Below are the code and all the weights of a small trained network. Each question names an input and a target symbol and asks about switching units off, where a switched-off unit gives its printed mean instead of its output.

import numpy as np


def w(rows, s, z=0):
    codes = np.array(rows[::2]) - 128.0
    scale = np.full(codes.shape[1], s)
    scale[-1] = z or s
    return codes * scale


def norm(h):
    return h / np.sqrt((h * h).mean(-1, keepdims=True) + 1e-5)


def f(y):
    return np.maximum(y, 0)


def softmax(a):
    e = np.exp(a - a.max(-1, keepdims=True))
    return e / e.sum(-1, keepdims=True)


def log_softmax(a):
    a = a - a.max(-1, keepdims=True)
    return a - np.log(np.exp(a).sum(-1, keepdims=True))


def net(x, mask):
    ids = ['αβεζηθλπστφψω'.index(c) for c in x.split()]
    T = len(ids)
    res = E[ids] + P[:T]
    r = norm(res)
    for j in range(2):
        rows = slice(3 * j, 3 * j + 3)
        q, k, v = (r @ M[0][rows].T for M in (Q, K, V))
        z = softmax(np.where(np.tri(T) > 0, q @ k.T / 3**0.5, -1e9)) @ v
        o = O[0][rows]
        res = res + np.where(mask[j], z, o[:, -1]) @ o[:, :-1]
    y = f(norm(res) @ A[0][:, :-1].T + A[0][:, -1])
    res = res + np.where(mask[2:14], y, B[0][:, -1]) @ B[0][:, :-1]
    return log_softmax(norm(res)[-1] @ U[:, :-1].T + U[:, -1])


Q, K, V, O, A, B = {}, {}, {}, {}, {}, {}
E = w([
[118,128,106],'α',
[80,100,104],'β',
[162,41,102],'ε',
[140,250,92],'ζ',
[56,189,155],'η',
[137,145,145],'θ',
[144,127,52],'λ',
[121,152,113],'π',
[122,21,134],'σ',
[120,157,106],'τ',
[62,165,94],'φ',
[108,161,136],'ψ',
[205,94,129],'ω',
],0.021)
P = w([
[85,193,134],'0',
[95,248,124],'1',
[108,232,138],'2',
[115,206,125],'3',
[134,199,134],'4',
[145,207,143],'5',
[143,193,136],'6',
[159,192,146],'7',
[152,193,125],'8',
[156,175,139],'9',
[178,167,129],'10',
],0.0012)
Q[0] = w([
[227,184,57],'head 1',
[157,85,125],'head 1',
[175,168,110],'head 1',
[61,46,253],'head 2',
[48,76,137],'head 2',
[153,64,22],'head 2',
],0.016)
K[0] = w([
[140,186,247],'head 1',
[110,79,154],'head 1',
[153,168,186],'head 1',
[36,56,236],'head 2',
[51,104,141],'head 2',
[130,53,35],'head 2',
],0.016)
V[0] = w([
[63,102,192],'head 1',
[126,118,180],'head 1',
[147,98,70],'head 1',
[157,132,88],'head 2',
[202,130,2],'head 2',
[148,127,184],'head 2',
],0.0075)
O[0] = w([
[154,53,156,94],'head 1',
[111,91,171,87],'head 1',
[92,137,62,114],'head 1',
[169,166,126,167],'head 2',
[254,247,132,252],'head 2',
[135,64,137,48],'head 2',
],0.0068,0.0037)
A[0] = w([
[181,180,84,130],'neuron 1',
[165,14,9,36],'neuron 2',
[56,167,159,140],'neuron 3',
[165,160,3,121],'neuron 4',
[65,251,125,166],'neuron 5',
[202,81,75,69],'neuron 6',
[220,216,209,105],'neuron 7',
[228,73,208,126],'neuron 8',
[5,177,167,147],'neuron 9',
[181,82,210,255],'neuron 10',
[32,192,237,76],'neuron 11',
[140,77,221,37],'neuron 12',
],0.0066,0.0038)
B[0] = w([
[50,108,115,208],'neuron 1',
[130,234,128,153],'neuron 2',
[147,113,87,174],'neuron 3',
[40,125,87,209],'neuron 4',
[212,88,145,254],'neuron 5',
[115,97,50,146],'neuron 6',
[116,39,219,217],'neuron 7',
[65,205,47,159],'neuron 8',
[253,94,102,202],'neuron 9',
[58,126,214,181],'neuron 10',
[67,193,103,168],'neuron 11',
[136,223,90,139],'neuron 12',
],0.011,0.0059)
U = w([
[140,115,154,189],'α',
[130,42,54,77],'β',
[46,155,67,73],'ε',
[178,235,183,145],'ζ',
[140,105,161,253],'η',
[56,214,142,128],'θ',
[146,154,105,77],'λ',
[113,173,96,73],'π',
[43,86,111,183],'σ',
[134,160,93,63],'τ',
[146,111,163,218],'φ',
[247,85,110,63],'ψ',
[120,144,114,34],'ω',
],0.014,0.0047)

Each question gives the input, a string of symbols that net reads in full, and the target symbol t.
The units are the heads (3 rows each of Q, K, V and O) and the neurons (one row each of A and B). Each row of codes is followed by its name. A weight is (code - 128) times the scale printed after its matrix; where a second scale follows, it is the last column's (O, A, B and U).
mask holds one flag per unit, heads first, then neurons. A switched-off unit (its flag False) gives its mean, the last column of its rows in O or B, instead of its output. The means were averaged over made-up inputs and are rounded, as every weight is.
A unit's drop is (log p(t) with every unit on - log p(t) with that unit switched off) / (log p(t) with every unit on - log p(t) with every unit switched off).
The circuit of an input: a set's keep is (log p(t) with only the set's units on - log p(t) with every unit switched off) / (log p(t) with every unit on - log p(t) with every unit switched off). Starting from the 12 units with the biggest drops (on a tie, the unit counted first), units are removed one at a time, each time the one whose removal leaves the highest keep (on an exact tie, the one counted first), for as long as the keep stays at least 0.8.
units of the circuit, in order: the units of the circuit, biggest drop first
unit that matters most: the unit with the biggest drop
k most important neurons: the k neurons with the biggest drops, biggest first
heads that matter: for each layer, one digit per head in row order, 1 if its drop is at least 0.15 and else 0, layers parted by /
drop of u: that unit's drop, to one decimal
input β ε π ζ π α α σ φ π, target ψ: unit that matters most -> neuron 5
input φ ψ η θ ε ψ β ψ λ β ω, target ζ: units of the circuit, in order -> (head 2; neuron 5)
input π ω λ θ, target θ: heads that matter -> 11
input ε π π λ ε λ π ω, target ζ: units of the circuit, in order -> (head 2; neuron 5; neuron 9)
input β ω τ τ φ α, target ε: heads that matter -> 11
input β π ω, target σ: heads that matter -> 00
input σ β α π β φ τ σ θ θ, target θ: heads that matter -> 01
input ε π φ ω π π, target ψ: units of the circuit, in order -> (neuron 5; neuron 7)
input φ σ π π ψ, target ψ: 2 most important neurons -> (neuron 9; neuron 5)
input σ π ω π α ζ λ ζ α, target ζ: 2 most important neurons -> (neuron 9; neuron 7)
input β β η, target β: 2 most important neurons -> (neuron 9; neuron 3)
input η α β ψ ω λ τ π σ, target σ: drop of neuron 5 -> 0.2
input β φ π ω ω, target σ: drop of neuron 6 -> 0.2
input ψ ω θ λ ψ ε, target ε: drop of neuron 9 -> 0.1
